(in the rows, 128 means zero)
Facts:
bifol brubel drukle; bigritu brubel flugril; bonil brubel rolin; brabim brubel godimer; braflutes brubel fosim; braru brubel kagol; braste brubel takas
brimon brubel gratrar; brozu brubel gekisas; brugi brubel brimon; bruvu brubel klodon; daman brubel pleflim; dodros brubel posedes; dogar brubel meke
doti brubel feli; draklis brubel klona; drazil brubel ditre; dregrun brubel kletrar; drili brubel negi; dristek brubel peklople; druflil brubel brozu
drukle brubel zugaklil; drutro brubel ploplek; dubratros brubel sope; duro brubel bigritu; feba brubel brabim; fedon brubel povum; fegis brubel kledrafluk
feli brubel pleplok; flabre brubel plirol; flakadu brubel fotiflim; flidrimo brubel gregror; flosko brubel braste; flotrel brubel grasos; flugril brubel klubrun
fugo brubel nadapus; fumabam brubel niden; gostutrus brubel flotrel; gratrar brubel plenustik; grefles brubel klubuk; gregror brubel dregrun; greste brubel skunok
griflume brubel klefel; grimiklor brubel stogebra; gritik brubel rafem; grobrom brubel nufeni; gunil brubel padus; klaper brubel stubonam; klefel brubel nutuk
kliza brubel kluplo; klodon brubel rokosko; klogrosek brubel greste; klona brubel klogrosek; klubrumil brubel valu; klubrun brubel neplovon; klubuk brubel trudroban
kluplo brubel fegis; klusuk brubel rosel; kogrin brubel rilen; laror brubel daman; lodem brubel zodu; lofo brubel trabupli; malem brubel plagra
megira brubel sozin; meke brubel vekliplik; memum brubel retrom; nadapus brubel zeplos; naflel brubel lodem; neplovon brubel skotrem; nesku brubel stofak
niden brubel braru; nodu brubel skili; nozeflu brubel duplufe; nufeni brubel troskel; nutuk brubel nodu; pina brubel dristek; plagra brubel roflu
pleflim brubel naflel; plenustik brubel tizel; plobragam brubel ziklik; pluflo brubel stogrol; pluram brubel draklis; povum brubel tuklamo; pume brubel kaplim
retrom brubel dimo; rilen brubel bruvu; roflu brubel klusuk; rokosko brubel zitra; rolin brubel sozen; rosel brubel nozeflu; ruko brubel mebrus
sabro brubel fedon; skamok brubel gritik; skili brubel zubre; skotrem brubel bonil; skunok brubel dogar; soful brubel feba; sope brubel trudum
sozen brubel malem; sozin brubel skeskugra; sozis brubel fumabam; stako brubel flabre; stigigril brubel paflin; stofak brubel sozis; stogebra brubel druflil
stubonam brubel dubratros; takas brubel kliza; trobi brubel drutro; troskel brubel rople; trudroban brubel skamok; tuklamo brubel trobi; valu brubel grefles
vekliplik brubel loske; veli brubel sabro; vitul brubel gostutrus; vuvor brubel bifol; zeplos brubel flakadu; zodu brubel stigigril; zovu brubel kogrin
zubre brubel grimiklor; zugaklil brubel grobrom; bopli vinifas vezo; braru vinifas stogrol; brugi vinifas troskel; ditre vinifas vezo; dodros vinifas soful
dogar vinifas skunok; drazil vinifas skeskugra; dristek vinifas padus; droskar vinifas gregror; druflil vinifas kliflil; duplel vinifas skeskugra; duro vinifas kliflil
duro vinifas nadapus; feli vinifas klusuk; flakadu vinifas kledrafluk; flidrimo vinifas neplovon; flosko vinifas grasos; flugril vinifas greste; fotiflim vinifas fugo
fugo vinifas posedes; gekisas vinifas flotrel; grasos vinifas peklople; gratrar vinifas skeskugra; grefles vinifas vezo; gregror vinifas kledrafluk; gritik vinifas duplel
gritik vinifas fugo; guti vinifas rilen; kledrafluk vinifas stogrol; kliflil vinifas flabre; klona vinifas troskel; klona vinifas neplovon; klotras vinifas pume
klubrumil vinifas negi; klubrun vinifas flakadu; klubuk vinifas trobi; kogrin vinifas flabre; lodem vinifas greste; lofo vinifas kliflil; lofo vinifas stogrol
lupak vinifas naflel; malem vinifas dizu; memum vinifas skeskugra; memum vinifas posedes; nadapus vinifas soful; nadapus vinifas peklople; naflel vinifas skeskugra
nazek vinifas kliflil; neke vinifas stogrol; neplovon vinifas duplel; nesku vinifas stogrol; nodu vinifas memum; nodu vinifas ruko; nutuk vinifas duro
nutuk vinifas rolin; nutuk vinifas fotiflim; peklople vinifas troskel; pina vinifas dizu; pina vinifas soful; pina vinifas lodem; plenustik vinifas greste
plenustik vinifas flabre; plirol vinifas malem; posedes vinifas pume; posedes vinifas stogrol; povum vinifas sope; rafem vinifas greste; rilen vinifas nadapus
rople vinifas pume; sapo vinifas gekisas; skeflar vinifas feli; skeflar vinifas rilen; skunok vinifas pume; soful vinifas fegis; sope vinifas dizu
sozen vinifas stofak; sozen vinifas rilen; stako vinifas nozeflu; stako vinifas stofak; stebrom vinifas troskel; stofak vinifas skeskugra; stofak vinifas stogrol
stofak vinifas flabre; suval vinifas kledrafluk; tizel vinifas lodem; tobra vinifas fugo; trifu vinifas drazil; trobi vinifas memum; trudroban vinifas tuklamo
trudroban vinifas troskel; veli vinifas gekisas; vitul vinifas klubuk; ziklik vinifas flugril; zovu vinifas grefles; zugaklil vinifas suval; bifol plitrom 419
bigritu plitrom 541; bonil plitrom 541; bopli plitrom 541; brabim plitrom 419; braflutes plitrom 114; braru plitrom 114; braste plitrom 114
brimon plitrom 541; brozu plitrom 419; brugi plitrom 114; bruvu plitrom 419; daman plitrom 114; dimo plitrom 114; ditre plitrom 114
dizu plitrom 541; dodros plitrom 114; dogar plitrom 114; doti plitrom 541; draklis plitrom 541; drazil plitrom 114; dregrun plitrom 419
drili plitrom 114; dristek plitrom 419; droskar plitrom 541; druflil plitrom 419; drukle plitrom 541; drutro plitrom 114; dubratros plitrom 114
duplel plitrom 541; duplufe plitrom 114; duro plitrom 541; feba plitrom 419; fedon plitrom 541; fegis plitrom 114; feli plitrom 114
flabre plitrom 114; flakadu plitrom 114; flidrimo plitrom 419; flosko plitrom 419; flotrel plitrom 114; flugril plitrom 114; fosim plitrom 114
fotiflim plitrom 541; fugo plitrom 114; fumabam plitrom 419; gekisas plitrom 114; godimer plitrom 114; gostutrus plitrom 419; grasos plitrom 419
gratrar plitrom 419; grefles plitrom 541; gregror plitrom 541; greste plitrom 419; griflume plitrom 419; grimiklor plitrom 419; gritik plitrom 114
grobrom plitrom 114; gunil plitrom 541; guti plitrom 114; kagol plitrom 419; kaplim plitrom 114; klaper plitrom 114; kledrafluk plitrom 419
klefel plitrom 114; kletrar plitrom 419; kliflil plitrom 114; kliza plitrom 419; klodon plitrom 114; klogrosek plitrom 114; klona plitrom 114
klotras plitrom 419; klubrumil plitrom 419; klubrun plitrom 114; klubuk plitrom 114; kluplo plitrom 114; klusuk plitrom 541; kogrin plitrom 419
laror plitrom 419; lodem plitrom 114; lofo plitrom 114; loske plitrom 541; lupak plitrom 114; malem plitrom 114; mebrus plitrom 114
megira plitrom 419; meke plitrom 541; memum plitrom 419; nadapus plitrom 114; naflel plitrom 541; nazek plitrom 114; negi plitrom 541
neke plitrom 419; neplovon plitrom 419; nesku plitrom 419; niden plitrom 114; nodu plitrom 541; nozeflu plitrom 419; nufeni plitrom 541
nutuk plitrom 541; padus plitrom 541; paflin plitrom 114; peklople plitrom 114; pina plitrom 114; plagra plitrom 541; pleflim plitrom 419
plenustik plitrom 114; pleplok plitrom 419; plirol plitrom 541; plobragam plitrom 114; ploplek plitrom 541; pluflo plitrom 114; pluram plitrom 114
posedes plitrom 541; povum plitrom 541; pume plitrom 114; rafem plitrom 114; retrom plitrom 419; rilen plitrom 419; roflu plitrom 114
rokosko plitrom 419; rolin plitrom 114; rople plitrom 419; rosel plitrom 541; ruko plitrom 541; sabro plitrom 541; sapo plitrom 419
skamok plitrom 114; skeflar plitrom 541; skeskugra plitrom 541; skili plitrom 419; skotrem plitrom 114; skunok plitrom 114; soful plitrom 114
sope plitrom 114; sozen plitrom 541; sozin plitrom 541; sozis plitrom 114; stako plitrom 419; stebrom plitrom 541; stigigril plitrom 114
stofak plitrom 541; stogebra plitrom 419; stogrol plitrom 541; stubonam plitrom 114; suval plitrom 541; takas plitrom 114; tizel plitrom 114
tobra plitrom 541; trabupli plitrom 114; trifu plitrom 114; trobi plitrom 114; troskel plitrom 419; trudroban plitrom 541; trudum plitrom 114
tuklamo plitrom 419; valu plitrom 419; vekliplik plitrom 541; veli plitrom 114; vezo plitrom 541; vitul plitrom 419; vuvor plitrom 114
zeplos plitrom 114; ziklik plitrom 114; zitra plitrom 541; zodu plitrom 541; zovu plitrom 114; zubre plitrom 541; zugaklil plitrom 541

Known rows:
[129 134 121 134 125 116 150 133 118 133 138 119 123 127 142 134 125 130
 134 126 133 123 124 132 132 133 133 124 114] -> gunil
[109 161 116 160 112 111 165 150 162 135 133 121 119 153 101  99  69 124
 100 130 108  91 139 198 126 118 147 100 116] -> bopli
[131 128 129 121 121 114 134 123 126 129 141 124 127 122 133 133 138 122
 134 126 135 126 122 132 132 138 136 121 116] -> plobragam
[124 135 123 128 121 121 133 126 144 129 160 133 130 122 132 145 150 116
 135 135 142 116 123 128 135 149 131 141 110] -> fosim
[127 120 137 120 122 112 139 116 109 131 137 122 149 118 125 136 113 127
 134 128 132 125 129 137 127 137 139 127 106] -> flugril
[114 120 144 104 138  98 145 145 152 134  65 107 134 129 131 142 120 130
 138 121 117 134 100 135 143 132 130  93 148] -> stogebra
[133 126 131 118 119 112 134 121 120 130 139 122 122 122 135 127 135 123
 133 124 133 130 122 132 131 133 137 115 120] -> dubratros
[115 123 124 138 117 120 132 140 151 130 163 131 125 131 118 127 135 118
 142 133 128 115 125 112 125 155 138 142 118] -> ziklik
[128 119 137 109 126 106 139 131 138 132 114 118 125 124 128 134 134 126
 134 120 126 135 113 136 134 132 138  97 129] -> klefel
[131 128 130 119 120 114 134 123 125 130 143 124 126 122 133 133 137 122
 133 126 135 126 122 132 131 138 136 121 117] -> braflutes
[100 142  87 103 124 115  72 108 127 147 127 123 218  85 171 140 182 113
 108  97 104 102 130 166 155 164 101 137 128] -> flotrel
[ 81 112  93 121 116 103  69 133 139 149 136 116 210 104 144 107 159 119
 120  94  76  98 134 134 130 173 111 141 139] -> veli
[128 110 132 131 126  64 140 142 138 130 146  99 123 140 145 107 141 135
 135 121 129 113 126 119 107 127 116 151 101] -> povum
[105 135 124 142 117 130 137 142 141 133 149 131 119 132 130 125 121 118
 147 138 124 111 122 107 135 153 131 147 133] -> rople
[107 129 127 140 121 116 133 143 144 130 141 124 128 133 127 128 122 121
 145 136 123 110 122 109 129 154 128 154 128] -> neke
[152 139 104 148 124 125 130 139 102 124 118 115 119 125 130 140 125 130
 120 119 130 129 126 128 125 150 140 124 129] -> meke
[115 128 118 152 122 121 148 148 141 134 156 124 121 136 128 129 126 127
 142 133 127 112 126 114 125 148 136 142 116] -> stebrom
[116 142 125 132 125 117 134 131 140 129 141 126 131 125 141 143 139 117
 140 139 138 109 120 121 140 150 119 156 120] -> kledrafluk
[133 128 130 116 117 112 135 120 119 130 146 123 119 122 138 123 140 122
 133 123 132 129 122 132 132 130 135 115 120] -> klodon
[114 109 135 124 133 103 158 162 153 139  87 106 120 140 119 128 110 139
 140 116 108 136 106 127 129 132 145  82 142] -> nodu
[114 121 134 130 119 109 135 139 124 132 124 116 123 132 129 113 109 127
 142 127 115 120 122 111 125 140 132 131 136] -> nesku

Rows:
No name comes twice in this set of rows, the named rows included.
[110 107 137 147 128 112 158 132  95 137 128 115 174 127 109 136  63 143
 141 132 118 115 139 130 112 145 147 146  93] => sozen
[116 103 140 132 119 111 139 127 110 133 140 120 152 126 106 121  90 132
 141 128 117 122 133 120 113 146 149 132 109] => klubrun
[134 121 134 114 124  86 128 121 135 126 146 114 131 125 141 126 153 122
 131 125 141 120 122 131 123 133 122 139 104] => drutro
[106 110 143 118 131 100 142 154 151 135  82 108 129 137 118 124 107 131
 143 121 106 130 107 117 130 139 136 101 151] => druflil
[129 142 111 146 127 125 145 138 134 130 150 126 125 128 139 149 141 124
 134 134 141 113 125 128 134 149 129 147 111] => loske
[122 114 142 122 126 111 143 110  99 132 132 123 174 115 116 147  93 131
 134 132 132 121 135 143 123 142 143 141  93] => skotrem
[136 128 126 121 120 114 130 124 119 128 136 122 124 121 131 130 134 123
 130 124 132 128 124 132 130 139 138 119 120] => pluram
[138 117 137 109 125  71 127 119 136 126 145 109 133 125 147 123 161 123
 129 123 143 119 122 132 119 128 115 145  99] => trobi
[122 133 134 118 126 108 137 129 124 130 110 115 132 124 141 134 123 125
 136 127 128 124 116 130 137 134 125 125 131] => griflume
[135 154 114 132 131 123 151 123 129 130 148 128 131 119 157 161 153 122
 130 135 154 115 122 146 146 137 121 143 101] => dizu
[149 121 109 147 115 123 108 143 111 120 123 118 113 127 102 122 122 125
 122 116 117 132 127 109 112 165 152 123 143] => dogar
[144 137 111 141 124 120 137 136 105 127 124 115 117 125 136 134 124 131
 125 120 130 128 125 131 127 141 138 122 125] => draklis
[110 157 123 147 108 111 149 141 172 132 139 127 123 148  92 100  82 115
 100 131 111  92 137 197 127 125 150 100 116] => ditre
[159 135 107 137 119 123 109 130 105 118 119 120 118 119 118 138 138 122
 115 117 131 134 125 126 123 158 145 120 135] => klogrosek

Now the same objects, written a new way:
Known rows:
[145  85 175  54 161 107 126 162  91 153 170  94 166 157 109  93 138 112
 100 122 134 134 189  58 162 114 144 129  86 114 176 126  76  60 101 149] -> malem
[ 79 126 156 127 134  98 195 119 116 133 160 172 120 140 123 124  88 173
 128 126 122 151 111 121 118  90 162 103 104 144 172 155 130 112 103  93] -> kogrin
[ 93 142  87 140 153 144 173 159 116 124 102 155  96 104 176 155 142 167
 127  98 118 113 129 157 104 106 191 142 161 123 126 188 183 133 137 143] -> tobra
[108 120 207  86 155 149 156 157  79 122 200 170  97 164  80  97 124 138
  98 110 200 137 139  37 175 109 181  76 157 165 169 134 123 109  95 109] -> lodem
[100 141 153 104 163 118 200 169  86 136 161 139 105 137 169 120 103 165
 100 114 170 126 127 139 180 108 194 134 149 137 127 188 152 104 131 120] -> nazek
[131  90 130 147 134 142 105 118 125  88 176 114 136 126 116 104 140 135
 108 100 157 126 161  93 141 146 119 117 137 130 172 130 143 108 135 126] -> feli
[ 98 153 152  95 157 136 158 155  89 118 141 138 118 139 136 107 116 114
 103 145 174 151 187 132 171 107 170 165 184 109 139 176 131  83 108 100] -> plirol
[ 94 102 171 172 144  88 167  83 142 118 144 132 131  99 134 160  88 176
 125 148 143 181 110 114  87 104 100  84 112 147 177 140 154 152 132 132] -> flidrimo
[ 42  92  37 163 107 163 124 128 151  88 203 131 139 136 183 175 135 120
 164  26  91 101 152 146 174 175 180  66  89 161 149 172 195 129 132 172] -> skunok
[102 116 201 158 166 131 161 123 113 122 145 171  93 105 118 172 136 176
 123 137 175 166 106  48  62  88 151  47 158 170 157 146 182 205 108 174] -> naflel
[109 115 120 155 118 138 103 106 136 107 147 137 134 126 124 117 163 122
 142 110 139 142 179  88  88 138 117 124 147 132 154 132 128 134 114 130] -> sozin
[123 111  60 106 169 195 157 211 114 187  84 218  83  84 168 166 191 130
 176   9 113  66  94 143  84  84 227  79 168 112 159 220 157 163 185 150] -> stogrol
[120 106 130 151 112 133 106 108 132 104 173 115 133 137 133 101 162 132
 129  98 155 130 165  92 126 162 115 122 138 149 151 122 127 117 132 130] -> drili
[130 105  94 201  81 102 121  98 145  99 167 169 169  98 158  96 153 128
 157 113 113 127 169 143  41 150  94 159 133  88 149 121  88 156 131  96] -> nufeni
[144  75 149 120 162 154 116 150 101  93 184 146 138 124  90  96 120 116
  97  92 168 122 154  84 168 122 137  91 142 106 193 143 133 102 134 111] -> fegis
[116 137 127 136 123 138 126 134 117 118 149 111 111 125 162 116 159 125
 120  97 188 126 166 130 153 157 139 148 180 150 132 149 131 106 159 126] -> godimer
[ 97 118 125 160  98 139 111  85 142  95 140 143 118 127  96 126 150 135
 134 114 139 143 149 108  93 142 115 115 145 156 179 109 122 103 128  96] -> valu
[117 114 140 153 115 150  99 110 122  84 170 118 111 139 111 110 160 136
 110 105 173 129 158  72 127 158 131 110 158 164 155 111 140 116 125 134] -> stigigril
[124  88 152 100 164 132 161 174 104 181 180 187 117 132 142 121 145 143
 154  48 155 111 102  72 129  97 171  51 110 140 176 174 117 164 145 140] -> flabre
[ 93 127 142 153 100 160 103  91 137  84 137 143 102 130  77 133 152 140
 119 120 150 143 149  92 104 142 128 103 165 175 182 101 138 101 121 101] -> pleflim
[102 112 116 147 130 103  95  59 172 142 128 109 100 160 115  65 146 144
 177  86 138 163 150  85 112 131  62 107 102 155 182 150 131 114 123  73] -> stogebra

Rows:
No name comes twice in this set of rows, the named rows included.
[129  96 140 140 184 149 136 126 118  92 108 123 125  72 105 166  87 123
  83 132 175 157 134 161 153 102 123 116 186  96 196 172 169  89 179 104] => grasos
[117 108  43 203  92 107 175 127 137  97 151 202 155  95 180 102 134 183
 150  92  57  87 126 186  37 131 157 173 108  74 137 149 125 150 123  95] => zugaklil
[112 102 131 155 142 130 135 128 136 149 135 164 121 100 150 150 168 143
 164  87 133 137 128  87  58 109 133  79 131 139 157 157 145 190 137 161] => ruko
[141  68 147 178 153 157 104  96 134  69 133 156 131  70  66 156 113 132
  98 121 158 146 122 113  93 113 100  73 165 112 223 120 155 125 163 105] => tuklamo
[150  58 155 133 192 151 127 137 100  66 182 125 144 106  84 108  88 138
  70 117 164 135 142  92 171 112 125  88 132  88 200 145 171 103 133 124] => nadapus
[118  89 142 118 189 134 158 152  99 101 152 157 136 113 102 128  91 146
  96 129 125 140 147  98 134  81 159 101 126  85 178 167 166 118  94 128] => duro
[132  85 164  84 203  96 168 160  95 138 123 106 163 112 120 146 104 157
  86 157  90 150 158  84 108  69 157 121  77  86 167 155 145 105  81 181] => sozen
[120 135 120 133 118 157  94 135 131 147 115 145 115 108 156 138 200  83
 166  83 173 131 177 110  87 138 129 127 199 139 146 155 108 142 161 128] => vezo
[100 115 184 102 157 104 171 135  83  90 212 120 140 169 106  72  74 149
  73 155 165 154 171  91 208 116 150 137 120 121 157 142 132  71  75  94] => pina
[114  96 186 155 151  88 171 118 123 146 178 132 125 113 174 143 119 179
 136 113 173 154 104  81  98 114 121  68 113 163 147 154 151 193 145 169] => drazil
[142  77 127 109 156 148  88 141 126 132 124 124 157 109 103 129 175 102
 129 103 116 128 184  70  87 117 121 111 121 100 186 131 112 114 120 162] => klusuk

